Below are the code and all the weights of a small trained network. Each question names an input and a class and asks about switching units off, where a switched-off unit gives its printed mean instead of its output.

import numpy as np


def w(rows, s, z=0):
    codes = np.array(rows[::2]) - 128.0
    scale = np.full(codes.shape[1], s)
    scale[-1] = z or s
    return codes * scale


def f(y):
    return np.maximum(y, 0)


def log_softmax(a):
    a = a - a.max(-1, keepdims=True)
    return a - np.log(np.exp(a).sum(-1, keepdims=True))


def net(x, mask):
    res = np.array(x, float).reshape(1, 4) / 4 @ E
    y = f(res @ A[0][:, :-1].T + A[0][:, -1])
    res = res + np.where(mask, y, B[0][:, -1]) @ B[0][:, :-1]
    return log_softmax(res[-1] @ U[:, :-1].T + U[:, -1])


A, B = {}, {}
E = w([
[254,161,178,181,185,177],'x0',
[98,225,39,186,152,120],'x1',
[81,178,179,54,223,101],'x2',
[166,90,130,182,160,7],'x3',
],0.0075)
A[0] = w([
[146,22,217,78,98,132,194],'n1',
[101,167,159,82,194,118,53],'n2',
[96,86,114,161,142,30,97],'n3',
[153,72,102,196,51,146,108],'n4',
[148,101,98,163,142,29,9],'n5',
[115,204,53,169,144,115,76],'n6',
[254,187,173,206,217,170,172],'n7',
[80,202,54,161,129,113,105],'n8',
[175,123,127,149,144,38,15],'n9',
[107,156,113,92,111,223,98],'n10',
[105,158,153,63,204,105,29],'n11',
[169,90,94,183,39,158,98],'n12',
[97,215,60,184,142,122,152],'n13',
[104,172,186,71,203,100,29],'n14',
[107,162,133,95,94,196,67],'n15',
[148,58,213,61,84,129,164],'n16',
[123,154,110,93,108,218,70],'n17',
[20,108,70,65,54,51,187],'n18',
[157,100,99,188,43,150,86],'n19',
[162,91,86,189,50,160,75],'n20',
[103,163,116,81,92,219,109],'n21',
[35,106,78,91,75,70,122],'n22',
[103,143,131,95,99,202,42],'n23',
[119,152,124,95,111,208,109],'n24',
[145,86,79,188,55,146,121],'n25',
[126,7,182,83,110,134,123],'n26',
],0.0069,0.0011)
B[0] = w([
[209,169,41,43,176,119,206],'n1',
[69,192,169,80,108,103,173],'n2',
[131,49,174,168,215,110,191],'n3',
[78,188,181,54,141,106,192],'n4',
[133,73,170,155,221,74,181],'n5',
[186,141,75,78,203,144,183],'n6',
[122,79,194,149,99,251,228],'n7',
[210,147,75,60,200,166,191],'n8',
[143,54,161,183,230,81,172],'n9',
[132,56,140,180,218,43,174],'n10',
[68,172,179,74,87,108,178],'n11',
[66,186,186,63,137,86,193],'n12',
[207,142,67,70,202,150,194],'n13',
[64,192,192,78,98,110,183],'n14',
[125,55,140,195,228,51,165],'n15',
[194,169,47,67,178,128,195],'n16',
[118,63,139,182,218,65,168],'n17',
[156,82,181,149,96,254,255],'n18',
[68,191,179,56,138,101,187],'n19',
[66,193,194,66,136,93,189],'n20',
[127,55,133,189,215,52,180],'n21',
[163,89,195,145,101,251,226],'n22',
[139,75,130,156,196,78,164],'n23',
[106,54,144,171,207,44,166],'n24',
[80,174,187,63,145,112,191],'n25',
[201,156,57,62,168,140,196],'n26',
],0.0057,0.008)
U = w([
[121,44,138,177,174,27,111],'0',
[48,226,179,79,113,85,107],'1',
[206,161,14,79,148,141,113],'2',
[132,84,177,154,104,245,146],'3',
[109,139,88,148,92,106,243],'4',
[107,147,63,182,43,95,2],'5',
[115,148,77,217,27,106,24],'6',
],0.011,0.0064)

Each question gives the input, the list of numbers given to net, and the class t.
The units are the neurons (one row each of A and B). Each row of codes is followed by its name. A weight is (code - 128) times the scale printed after its matrix; where a second scale follows, it is the last column's (A, B and U).
mask holds one flag per neuron, in row order. A switched-off neuron (its flag False) gives its mean, the last column of its row in B, instead of its output. The means were averaged over made-up inputs and are rounded, as every weight is.
A unit's drop is (log p(t) with every unit on - log p(t) with that unit switched off) / (log p(t) with every unit on - log p(t) with every unit switched off).
The circuit of an input: a set's keep is (log p(t) with only the set's units on - log p(t) with every unit switched off) / (log p(t) with every unit on - log p(t) with every unit switched off). Starting from the 12 units with the biggest drops (on a tie, the unit counted first), units are removed one at a time, each time the one whose removal leaves the highest keep (on an exact tie, the one counted first), for as long as the keep stays at least 0.8.
units of the circuit, in order: the units of the circuit, biggest drop first
k most important neurons: the k neurons with the biggest drops, biggest first
drop when u is switched off: that unit's drop, to one decimal
input [-1,7,2,-5], class 2: units of the circuit, in order	[n13]
input [-5,8,7,6], class 2: units of the circuit, in order	[n8 n13]
input [3,-8,7,0], class 2: 3 most important neurons	[n1 n16 n26]
input [-6,-7,-4,2], class 2: units of the circuit, in order	[n1 n26]
input [4,-5,8,5], class 1: 3 most important neurons	[n14 n11 n2]
input [-7,-6,2,-1], class 3: 3 most important neurons	[n18 n22 n13]
input [0,8,6,6], class 2: 3 most important neurons	[n13 n8 n6]
input [2,-7,-5,-2], class 2: units of the circuit, in order	[n1 n16]
input [-6,-6,-8,-3], class 1: drop when n20 is switched off	0.1
input [-5,2,-6,-3], class 1: drop when n12 is switched off	0.3
input [7,5,6,-3], class 3: drop when n19 is switched off	0.3
